Below are the code and all the weights of a small trained network. Each question names an input and a class and asks about switching units off, where a switched-off unit gives its printed mean instead of its output.

import numpy as np


def w(rows, s, z=0):
    codes = np.array(rows[::2]) - 128.0
    scale = np.full(codes.shape[1], s)
    scale[-1] = z or s
    return codes * scale


def norm(h):
    return h / np.sqrt((h * h).mean(-1, keepdims=True) + 1e-5)


def f(y):
    return np.maximum(y, 0)


def log_softmax(a):
    a = a - a.max(-1, keepdims=True)
    return a - np.log(np.exp(a).sum(-1, keepdims=True))


def net(x, mask):
    res = np.array(x, float).reshape(1, 7) / 4 @ E
    u = 0
    for l in range(2):
        y = f(norm(res) @ A[l][:, :-1].T + A[l][:, -1])
        res = res + np.where(mask[u : u + 10], y, B[l][:, -1]) @ B[l][:, :-1]
        u += 10
    return log_softmax(norm(res)[-1] @ U[:, :-1].T + U[:, -1])


A, B = {}, {}
E = w([
[156,81,100],'x0',
[57,111,123],'x1',
[130,180,68],'x2',
[46,122,107],'x3',
[57,100,84],'x4',
[137,252,138],'x5',
[189,141,63],'x6',
],0.0016)
A[0] = w([
[95,78,26,158],'L0N0',
[254,143,135,218],'L0N1',
[107,195,97,81],'L0N2',
[166,217,170,73],'L0N3',
[114,118,173,126],'L0N4',
[108,81,247,82],'L0N5',
[111,49,180,194],'L0N6',
[127,169,45,253],'L0N7',
[80,219,145,116],'L0N8',
[76,141,133,69],'L0N9',
],0.0031,0.0011)
B[0] = w([
[169,168,207,216],'L0N0',
[34,135,251,254],'L0N1',
[150,99,158,174],'L0N2',
[168,142,162,197],'L0N3',
[180,108,43,155],'L0N4',
[198,115,79,189],'L0N5',
[196,76,190,209],'L0N6',
[210,43,189,237],'L0N7',
[133,74,169,204],'L0N8',
[85,106,139,152],'L0N9',
],0.0021,0.0019)
A[1] = w([
[181,195,85,196],'L1N0',
[144,155,29,198],'L1N1',
[105,70,13,208],'L1N2',
[142,44,210,181],'L1N3',
[3,121,133,98],'L1N4',
[65,169,145,114],'L1N5',
[35,164,156,148],'L1N6',
[95,152,148,96],'L1N7',
[182,192,115,161],'L1N8',
[99,87,81,246],'L1N9',
],0.0052,0.0014)
B[1] = w([
[114,108,183,175],'L1N0',
[162,135,254,148],'L1N1',
[165,198,173,174],'L1N2',
[144,122,50,255],'L1N3',
[81,210,37,177],'L1N4',
[134,92,87,157],'L1N5',
[131,106,71,174],'L1N6',
[148,118,103,144],'L1N7',
[108,132,202,181],'L1N8',
[138,211,159,173],'L1N9',
],0.0039)
U = w([
[89,111,125,1],'0',
[21,176,6,219],'1',
[147,120,112,48],'2',
[161,200,254,197],'3',
[183,19,110,216],'4',
[104,127,124,15],'5',
],0.009,0.0051)

Each question gives the input, the list of numbers given to net, and the class t.
The units are the neurons (one row each of A and B). Each row of codes is followed by its name. A weight is (code - 128) times the scale printed after its matrix; where a second scale follows, it is the last column's (A, B and U).
mask holds one flag per neuron, layer by layer. A switched-off neuron (its flag False) gives its mean, the last column of its row in B, instead of its output. The means were averaged over made-up inputs and are rounded, as every weight is.
A unit's drop is (log p(t) with every unit on - log p(t) with that unit switched off) / (log p(t) with every unit on - log p(t) with every unit switched off).
most important unit: the unit with the biggest drop
k most important neurons: the k neurons with the biggest drops, biggest first
k most important neurons of layer l: the k neurons of layer l with the biggest drops, biggest first
drop when u is switched off: that unit's drop, to one decimal
input [-6,1,-8,4,-2,3,-1], class 1: most important unit -> L0N7
input [5,2,5,7,8,7,4], class 3: 2 most important neurons of layer 0 -> [L0N1, L0N7]
input [-3,8,-1,5,-7,-7,-7], class 1: 2 most important neurons -> [L1N4, L0N7]
input [-8,7,0,-1,-6,-6,-4], class 4: 3 most important neurons -> [L0N6, L0N5, L0N1]
input [-3,5,-7,8,-8,-2,4], class 4: 3 most important neurons -> [L0N6, L1N4, L0N5]
input [-3,8,5,-4,-8,-3,-5], class 2: 2 most important neurons of layer 1 -> [L1N3, L1N0]
input [1,-5,0,3,3,-7,7], class 3: 2 most important neurons -> [L1N2, L1N9]
input [-4,-5,-5,1,3,7,-7], class 1: 2 most important neurons of layer 0 -> [L0N7, L0N0]
input [8,5,-7,-2,0,4,-6], class 4: drop when L1N4 is switched off -> 0.1
input [8,6,-7,-2,-2,6,-8], class 4: drop when L1N6 is switched off -> 0.0
input [-2,8,-8,6,0,0,-3], class 1: drop when L1N4 is switched off -> 0.2
